Below are the code and all the weights of a small trained network. Each question names an input and a class and asks about switching units off, where a switched-off unit gives its printed mean instead of its output.

import numpy as np


def w(rows, s, z=0):
    codes = np.array(rows[::2]) - 128.0
    scale = np.full(codes.shape[1], s)
    scale[-1] = z or s
    return codes * scale


def norm(h):
    return h / np.sqrt((h * h).mean(-1, keepdims=True) + 1e-5)


def f(y):
    return np.maximum(y, 0)


def log_softmax(a):
    a = a - a.max(-1, keepdims=True)
    return a - np.log(np.exp(a).sum(-1, keepdims=True))


def net(x, mask):
    res = np.array(x, float).reshape(1, 5) / 4 @ E
    u = 0
    for l in range(2):
        y = f(norm(res) @ A[l][:, :-1].T + A[l][:, -1])
        res = res + np.where(mask[u : u + 13], y, B[l][:, -1]) @ B[l][:, :-1]
        u += 13
    return log_softmax(norm(res)[-1] @ U[:, :-1].T + U[:, -1])


A, B = {}, {}
E = w([
[82,123,104,151,200,164,106,175,63],'x0',
[72,101,122,150,199,204,164,121,254],'x1',
[144,132,200,132,144,169,220,109,82],'x2',
[197,125,98,141,171,98,166,202,145],'x3',
[173,127,206,119,146,163,55,160,152],'x4',
],0.0073)
A[0] = w([
[106,137,51,126,85,68,183,101,51,67],'0.n1',
[154,133,177,99,121,135,181,129,62,86],'0.n2',
[152,132,184,135,125,129,166,120,63,98],'0.n3',
[144,130,53,112,93,67,26,142,113,82],'0.n4',
[181,124,127,128,96,89,115,132,35,3],'0.n5',
[230,132,96,131,139,75,160,206,91,65],'0.n6',
[76,136,165,123,67,125,74,66,53,48],'0.n7',
[141,130,137,127,98,101,105,121,66,13],'0.n8',
[107,131,105,127,159,138,86,169,4,85],'0.n9',
[169,133,143,113,73,94,133,103,140,85],'0.n10',
[185,131,146,121,54,83,133,95,131,97],'0.n11',
[190,134,216,124,123,122,38,156,88,85],'0.n12',
[153,120,167,131,125,125,171,121,79,85],'0.n13',
],0.019,0.0062)
B[0] = w([
[211,91,52,114,120,193,162,181,104,221],'0.n1',
[108,143,117,214,115,148,89,123,138,186],'0.n2',
[99,143,118,203,96,129,90,127,140,185],'0.n3',
[79,152,127,254,81,156,83,128,131,254],'0.n4',
[50,219,106,47,139,97,134,193,175,204],'0.n5',
[102,95,148,50,120,147,85,22,86,225],'0.n6',
[99,91,143,53,120,143,84,29,90,214],'0.n7',
[77,191,117,68,132,110,121,161,169,172],'0.n8',
[185,108,215,144,160,35,172,142,133,218],'0.n9',
[167,99,168,151,153,72,141,133,122,194],'0.n10',
[154,126,199,133,157,62,166,149,118,218],'0.n11',
[203,97,39,108,120,184,178,181,106,224],'0.n12',
[105,125,132,187,102,149,105,128,131,171],'0.n13',
],0.027,0.014)
A[1] = w([
[168,139,96,118,158,173,163,140,129,88],'1.n1',
[64,167,127,72,191,152,189,120,253,105],'1.n2',
[110,113,131,106,104,117,124,138,103,76],'1.n3',
[111,119,102,134,167,172,133,96,160,153],'1.n4',
[157,133,163,108,160,155,92,133,152,82],'1.n5',
[109,167,140,220,133,158,101,121,145,18],'1.n6',
[159,119,189,137,181,65,163,124,169,44],'1.n7',
[149,130,206,149,174,66,165,143,142,53],'1.n8',
[74,144,144,109,178,150,187,125,192,96],'1.n9',
[88,78,143,51,172,149,83,13,136,5],'1.n10',
[69,156,119,199,118,151,101,136,155,69],'1.n11',
[179,87,72,95,132,187,165,163,134,54],'1.n12',
[87,115,129,114,153,128,146,137,153,70],'1.n13',
],0.019,0.0019)
B[1] = w([
[163,87,75,109,87,127,125,142,167,177],'1.n1',
[104,251,111,90,150,93,115,175,118,202],'1.n2',
[126,144,111,130,175,149,161,64,197,170],'1.n3',
[140,162,119,142,49,69,142,162,29,190],'1.n4',
[112,91,75,134,93,99,153,110,144,148],'1.n5',
[98,139,115,198,120,149,110,113,183,250],'1.n6',
[104,91,198,138,145,74,182,154,63,212],'1.n7',
[172,72,176,127,172,92,175,107,166,222],'1.n8',
[106,155,132,118,101,106,91,180,175,181],'1.n9',
[109,110,165,27,122,171,90,24,88,243],'1.n10',
[83,93,120,190,141,158,127,105,160,247],'1.n11',
[165,111,65,109,150,190,187,168,151,218],'1.n12',
[146,150,130,118,132,94,107,123,167,152],'1.n13',
],0.022,0.011)
U = w([
[87,135,122,249,106,162,89,116,162,164],'0',
[99,233,107,69,121,79,118,194,145,117],'1',
[210,88,46,114,117,187,174,175,126,145],'2',
[117,107,156,61,117,153,96,33,89,151],'3',
[168,85,211,151,167,50,187,146,125,148],'4',
[122,124,125,119,149,149,112,127,154,137],'5',
[160,154,148,119,240,171,74,154,161,3],'6',
],0.013,0.0066)

Each question gives the input, the list of numbers given to net, and the class t.
The units are the neurons (one row each of A and B). Each row of codes is followed by its name. A weight is (code - 128) times the scale printed after its matrix; where a second scale follows, it is the last column's (A, B and U).
mask holds one flag per neuron, layer by layer. A switched-off neuron (its flag False) gives its mean, the last column of its row in B, instead of its output. The means were averaged over made-up inputs and are rounded, as every weight is.
A unit's drop is (log p(t) with every unit on - log p(t) with that unit switched off) / (log p(t) with every unit on - log p(t) with every unit switched off).
The circuit of an input: a set's keep is (log p(t) with only the set's units on - log p(t) with every unit switched off) / (log p(t) with every unit on - log p(t) with every unit switched off). Starting from the 12 units with the biggest drops (on a tie, the unit counted first), units are removed one at a time, each time the one whose removal leaves the highest keep (on an exact tie, the one counted first), for as long as the keep stays at least 0.8.
units of the circuit, in order: the units of the circuit, biggest drop first
k most important neurons: the k neurons with the biggest drops, biggest first
k most important neurons of layer l: the k neurons of layer l with the biggest drops, biggest first
input [7,-5,3,0,-4], class 4: most important neuron : [0.n9]
input [7,-5,8,6,-5], class 0: 4 most important neurons : [0.n2 0.n3 0.n13 0.n11]
input [6,4,-5,-8,-7], class 3: 4 most important neurons : [0.n12 0.n7 1.n10 0.n4]
input [7,4,4,-3,6], class 4: 2 most important neurons : [0.n1 0.n4]
input [-7,1,-4,-7,-6], class 3: 2 most important neurons : [0.n7 0.n12]
input [-1,-2,8,8,-6], class 0: 4 most important neurons : [0.n2 0.n3 0.n13 0.n7]
input [-8,3,5,-4,-7], class 4: 2 most important neurons : [0.n12 0.n4]
input [-6,2,5,-3,7], class 2: 3 most important neurons : [0.n12 0.n4 0.n9]
input [2,-8,4,-8,6], class 1: 4 most important neurons of layer 0 : [0.n5 0.n6 0.n8 0.n12]
input [-4,5,4,0,7], class 2: 3 most important neurons : [0.n4 0.n5 0.n9]
input [-6,-3,-5,-3,3], class 4: 3 most important neurons : [0.n11 0.n10 0.n2]
input [6,1,-1,2,-5], class 4: 3 most important neurons : [0.n9 0.n12 1.n7]
input [6,-4,8,2,-6], class 0: 3 most important neurons of layer 0 : [0.n2 0.n3 0.n12]
input [-1,-7,2,7,-7], class 1: units of the circuit, in order : [0.n5]
input [7,-2,5,-3,7], class 2: 3 most important neurons of layer 0 : [0.n12 0.n4 0.n11]
input [8,1,7,-3,4], class 4: 3 most important neurons : [0.n9 0.n4 1.n8]
input [-1,6,0,-8,3], class 3: 3 most important neurons of layer 0 : [0.n4 0.n5 0.n12]
input [-4,-6,8,-2,-1], class 0: 2 most important neurons : [0.n2 0.n3]
input [-1,-7,4,6,-1], class 1: 2 most important neurons of layer 0 : [0.n5 0.n7]
input [6,4,-6,1,-8], class 2: units of the circuit, in order : [0.n1]
input [-8,-7,1,-2,0], class 4: 2 most important neurons of layer 0 : [0.n11 0.n10]
input [0,-5,6,-6,6], class 0: 3 most important neurons of layer 1 : [1.n10 1.n12 1.n2]
input [-3,6,-1,3,-8], class 2: 2 most important neurons of layer 0 : [0.n4 0.n5]
input [-2,-8,3,2,7], class 1: 2 most important neurons of layer 0 : [0.n5 0.n1]
input [8,0,-3,-6,2], class 4: 2 most important neurons of layer 0 : [0.n9 0.n6]
input [8,-5,-2,-6,4], class 4: 2 most important neurons of layer 0 : [0.n9 0.n6]
